Below are the code and all the weights of a small trained network. Each question names an input and a target symbol and asks about switching units off, where a switched-off unit gives its printed mean instead of its output.

import numpy as np


def w(rows, s, z=0):
    codes = np.array(rows[::2]) - 128.0
    scale = np.full(codes.shape[1], s)
    scale[-1] = z or s
    return codes * scale


def norm(h):
    return h / np.sqrt((h * h).mean(-1, keepdims=True) + 1e-5)


def f(y):
    return y / 2 * (1 + np.tanh(0.7978845608 * (y + 0.044715 * y**3)))


def softmax(a):
    e = np.exp(a - a.max(-1, keepdims=True))
    return e / e.sum(-1, keepdims=True)


def log_softmax(a):
    a = a - a.max(-1, keepdims=True)
    return a - np.log(np.exp(a).sum(-1, keepdims=True))


def net(x, mask):
    ids = ['αγδεζηλμξπστψ'.index(c) for c in x.split()]
    T = len(ids)
    res = E[ids] + P[:T]
    u = 0
    for l in range(2):
        q, k, v = (norm(res) @ M[l].T for M in (Q, K, V))
        z = softmax(np.where(np.tri(T) > 0, q @ k.T / 2**0.5, -1e9)) @ v
        res = res + np.where(mask[u], z, O[l][:, -1]) @ O[l][:, :-1]
        u += 1
        y = f(norm(res) @ A[l][:, :-1].T + A[l][:, -1])
        res = res + np.where(mask[u : u + 4], y, B[l][:, -1]) @ B[l][:, :-1]
        u += 4
    return log_softmax(norm(res)[-1] @ U[:, :-1].T + U[:, -1])


Q, K, V, O, A, B = {}, {}, {}, {}, {}, {}
E = w([
[140,205,162,78,156,133,142,119,157],'α',
[69,119,153,222,209,53,92,136,147],'γ',
[152,131,66,62,126,61,100,148,162],'δ',
[74,188,71,108,163,15,158,244,4],'ε',
[115,232,87,59,121,141,120,96,143],'ζ',
[130,109,133,120,105,47,160,48,175],'η',
[88,142,170,178,87,123,167,131,130],'λ',
[77,115,167,87,63,45,56,155,181],'μ',
[118,179,137,99,126,99,106,75,138],'ξ',
[247,159,94,145,132,160,132,222,170],'π',
[72,126,62,199,71,36,152,106,144],'σ',
[129,113,208,86,121,138,131,109,111],'τ',
[188,77,112,105,186,69,49,149,64],'ψ',
],0.019)
P = w([
[139,81,185,43,44,173,199,44,98],'0',
[150,121,227,66,63,164,182,50,86],'1',
[163,130,227,78,77,138,171,88,91],'2',
[161,140,252,86,83,128,139,122,99],'3',
[175,148,213,131,114,116,163,99,71],'4',
[176,157,225,130,120,123,144,101,71],'5',
[180,174,215,144,133,117,143,97,54],'6',
[176,183,219,153,130,108,131,125,69],'7',
[165,209,248,153,138,115,114,116,45],'8',
[161,200,233,173,108,70,128,168,34],'9',
],0.0044)
Q[0] = w([
[132,80,45,128,100,254,133,89,202],'0.h0',
[39,82,130,46,96,172,233,105,194],'0.h0',
],0.0055)
K[0] = w([
[150,103,85,22,1,157,152,79,103],'0.h0',
[97,139,113,58,79,89,183,134,75],'0.h0',
],0.0083)
V[0] = w([
[128,64,110,211,207,227,26,72,237],'0.h0',
[3,107,95,128,230,148,154,154,136],'0.h0',
],0.0043)
O[0] = w([
[195,80,104,254,190,184,51,193,208,4],'0.h0',
[105,140,31,104,149,82,68,121,155,61],'0.h0',
],0.0094,0.0026)
A[0] = w([
[203,152,110,199,103,112,70,9,253,208],'0.n0',
[46,133,145,183,44,119,161,172,171,223],'0.n1',
[106,197,97,88,138,166,144,213,59,251],'0.n2',
[76,206,135,38,42,77,164,86,124,45],'0.n3',
],0.0054,0.0028)
B[0] = w([
[175,199,216,187,36,1,181,238,70,163],'0.n0',
[146,136,85,45,165,122,154,93,47,161],'0.n1',
[46,164,177,117,197,46,161,67,58,190],'0.n2',
[112,54,135,155,209,64,201,126,153,254],'0.n3',
],0.008,0.0067)
Q[1] = w([
[95,51,60,181,159,214,65,139,186],'1.h0',
[108,76,55,177,120,253,84,151,220],'1.h0',
],0.012)
K[1] = w([
[96,85,98,16,41,168,166,2,189],'1.h0',
[152,44,90,26,70,201,195,51,201],'1.h0',
],0.0076)
V[1] = w([
[185,65,133,133,184,98,21,103,1],'1.h0',
[197,196,94,111,66,142,140,221,78],'1.h0',
],0.0085)
O[1] = w([
[208,139,94,185,122,172,83,5,128,253],'1.h0',
[184,223,165,42,54,85,152,125,140,146],'1.h0',
],0.014,0.011)
A[1] = w([
[11,120,81,180,146,132,151,163,110,135],'1.n0',
[126,130,166,99,153,113,152,220,155,253],'1.n1',
[157,199,46,180,127,134,173,122,144,222],'1.n2',
[125,207,141,125,5,140,174,201,148,152],'1.n3',
],0.011,0.0041)
B[1] = w([
[162,179,107,131,88,153,75,149,158,184],'1.n0',
[207,116,120,149,113,174,121,112,112,190],'1.n1',
[112,105,189,100,137,177,100,175,116,255],'1.n2',
[253,151,182,92,103,131,169,175,160,205],'1.n3',
],0.016,0.0066)
U = w([
[96,174,206,174,149,124,120,128,155,76],'α',
[99,159,116,255,189,126,160,145,214,253],'γ',
[89,80,128,50,78,152,58,144,150,181],'δ',
[95,226,51,103,142,175,118,142,133,189],'ε',
[80,145,142,85,159,40,156,80,43,124],'ζ',
[160,74,134,231,118,79,236,121,126,26],'η',
[109,29,163,115,143,186,173,130,47,50],'λ',
[106,189,52,177,13,87,121,112,172,152],'μ',
[199,192,151,89,44,131,177,151,150,121],'ξ',
[172,131,110,150,216,213,207,171,126,88],'π',
[104,131,95,205,32,179,182,147,52,125],'σ',
[194,161,73,165,88,181,121,17,103,82],'τ',
[197,72,40,120,205,101,158,158,90,96],'ψ',
],0.0078,0.0029)

Each question gives the input, a string of symbols that net reads in full, and the target symbol t.
The units are the heads (2 rows each of Q, K, V and O) and the neurons (one row each of A and B). Each row of codes is followed by its name. A weight is (code - 128) times the scale printed after its matrix; where a second scale follows, it is the last column's (O, A, B and U).
mask holds one flag per unit, layer by layer, with each layer's heads first. A switched-off unit (its flag False) gives its mean, the last column of its rows in O or B, instead of its output. The means were averaged over made-up inputs and are rounded, as every weight is.
A unit's drop is (log p(t) with every unit on - log p(t) with that unit switched off) / (log p(t) with every unit on - log p(t) with every unit switched off).
The circuit of an input: a set's keep is (log p(t) with only the set's units on - log p(t) with every unit switched off) / (log p(t) with every unit on - log p(t) with every unit switched off). Starting from all 10 units, units are removed one at a time, each time the one whose removal leaves the highest keep (on an exact tie, the one counted first), for as long as the keep stays at least 0.8.
circuit, biggest first: the units of the circuit, biggest drop first
unit that matters most: the unit with the biggest drop
k most important neurons: the k neurons with the biggest drops, biggest first
k most important neurons of layer l: the k neurons of layer l with the biggest drops, biggest first
input ε δ μ ψ ζ α π ξ ζ σ, target ξ: circuit, biggest first	1.h0; 1.n3
input ζ τ σ σ ξ ζ ξ, target γ: circuit, biggest first	1.h0; 0.n3; 1.n0; 0.n1
input α δ σ, target μ: circuit, biggest first	1.h0; 1.n0; 1.n2
input λ ε ψ γ η μ, target μ: circuit, biggest first	0.h0; 1.n2; 1.n3
input ξ ζ π ε γ ψ η, target η: circuit, biggest first	0.n0; 1.h0
input ψ ξ ξ σ τ ε γ τ λ, target λ: unit that matters most	1.n2
input σ δ λ λ ξ γ τ π ψ μ, target μ: circuit, biggest first	1.n2; 1.n3
input τ τ α, target π: circuit, biggest first	1.h0; 1.n1; 0.n3; 0.n0
input σ ζ σ, target μ: 3 most important neurons of layer 1	1.n0; 1.n2; 1.n3
input η γ ε, target ε: 3 most important neurons of layer 0	0.n0; 0.n3; 0.n2
input τ ξ λ, target σ: 4 most important neurons	1.n0; 0.n0; 1.n3; 1.n2
input η τ μ, target δ: 4 most important neurons	1.n0; 0.n0; 1.n3; 0.n1
input δ α μ λ ξ, target γ: 2 most important neurons	0.n3; 0.n0
input α τ α ζ, target ε: unit that matters most	1.n0
input ψ π λ π γ σ, target σ: 3 most important neurons of layer 0	0.n0; 0.n1; 0.n3
input δ π σ ε α, target ζ: 2 most important neurons	0.n2; 1.n3
input α γ ξ μ λ δ, target δ: 3 most important neurons	0.n3; 1.n2; 0.n0
input λ σ π τ ψ ε ξ ξ ζ, target ζ: 2 most important neurons	0.n0; 0.n2
input ξ δ λ σ μ, target δ: 2 most important neurons	1.n0; 0.n0
input μ α π σ, target ξ: circuit, biggest first	1.h0
